Below are the code and all the weights of a small trained network. Each question names an input and a class and asks about switching units off, where a switched-off unit gives its printed mean instead of its output.

import numpy as np


def w(rows, s, z=0):
    codes = np.array(rows[::2]) - 128.0
    scale = np.full(codes.shape[1], s)
    scale[-1] = z or s
    return codes * scale


def f(y):
    return np.maximum(y, 0)


def log_softmax(a):
    a = a - a.max(-1, keepdims=True)
    return a - np.log(np.exp(a).sum(-1, keepdims=True))


def net(x, mask):
    res = np.array(x, float).reshape(1, 8) / 4 @ E
    y = f(res @ A[0][:, :-1].T + A[0][:, -1])
    res = res + np.where(mask, y, B[0][:, -1]) @ B[0][:, :-1]
    return log_softmax(res[-1] @ U[:, :-1].T + U[:, -1])


A, B = {}, {}
E = w([
[91,26,74],'x0',
[128,128,128],'x1',
[128,128,129],'x2',
[128,128,128],'x3',
[250,85,132],'x4',
[128,128,128],'x5',
[153,180,9],'x6',
[128,128,128],'x7',
],0.011)
A[0] = w([
[146,166,51,130],'N0',
[53,116,120,68],'N1',
[165,152,76,160],'N2',
[149,169,86,98],'N3',
[200,98,123,96],'N4',
[167,221,160,95],'N5',
[196,135,82,208],'N6',
[146,151,85,182],'N7',
[103,118,246,151],'N8',
[76,174,69,94],'N9',
[229,76,127,4],'N10',
[77,63,110,84],'N11',
[19,181,128,51],'N12',
[170,114,130,91],'N13',
[156,197,164,83],'N14',
[150,89,186,145],'N15',
[71,62,46,94],'N16',
[125,91,202,130],'N17',
[152,35,94,117],'N18',
[159,147,54,93],'N19',
[122,45,78,48],'N20',
[127,95,173,129],'N21',
[247,101,131,131],'N22',
[96,54,83,64],'N23',
],0.015,0.0037)
B[0] = w([
[82,75,86,209],'N0',
[124,151,181,187],'N1',
[91,104,85,197],'N2',
[125,87,66,180],'N3',
[95,139,212,204],'N4',
[243,202,74,221],'N5',
[96,93,154,221],'N6',
[59,93,73,185],'N7',
[110,82,58,250],'N8',
[66,108,161,196],'N9',
[124,125,244,225],'N10',
[170,183,108,200],'N11',
[71,171,255,224],'N12',
[108,120,210,168],'N13',
[222,147,76,199],'N14',
[94,101,89,201],'N15',
[169,167,128,232],'N16',
[100,74,38,210],'N17',
[173,203,119,222],'N18',
[110,73,74,201],'N19',
[182,154,91,208],'N20',
[87,69,24,182],'N21',
[89,140,219,255],'N22',
[185,154,97,206],'N23',
],0.0093,0.012)
U = w([
[64,60,73,91],'0',
[74,188,239,255],'1',
[243,249,96,26],'2',
],0.016,0.0042)

Each question gives the input, the list of numbers given to net, and the class t.
The units are the neurons (one row each of A and B). Each row of codes is followed by its name. A weight is (code - 128) times the scale printed after its matrix; where a second scale follows, it is the last column's (A, B and U).
mask holds one flag per neuron, in row order. A switched-off neuron (its flag False) gives its mean, the last column of its row in B, instead of its output. The means were averaged over made-up inputs and are rounded, as every weight is.
A unit's drop is (log p(t) with every unit on - log p(t) with that unit switched off) / (log p(t) with every unit on - log p(t) with every unit switched off).
unit that matters most: the unit with the biggest drop
top k neurons: the k neurons with the biggest drops, biggest first
drop of u: that unit's drop, to one decimal
input [-1,-8,2,-6,-4,-5,-5,4], class 0: unit that matters most : N8
input [-8,5,-6,2,8,8,-2,5], class 1: top 2 neurons : N22; N10
input [7,-6,-3,-3,7,2,3,-2], class 1: top 2 neurons : N10; N22
input [8,6,8,2,7,0,-2,0], class 2: top 2 neurons : N18; N20
input [-8,8,2,-4,-7,-8,-6,-8], class 2: top 2 neurons : N5; N14
input [6,-1,1,7,-7,-4,4,-3], class 1: top 2 neurons : N12; N9
input [7,-4,-6,-7,0,7,6,-3], class 2: top 2 neurons : N16; N18
input [-3,8,-3,8,-2,-1,1,-7], class 2: top 3 neurons : N22; N10; N4
input [7,-1,4,-7,-7,-7,-2,-2], class 1: top 2 neurons : N12; N5
input [7,-2,5,7,6,6,2,-5], class 2: drop of N6 : 0.0
input [7,4,-1,2,5,5,4,-1], class 2: drop of N20 : 0.1
input [-8,7,-4,5,5,-4,-8,-2], class 0: drop of N17 : 0.4
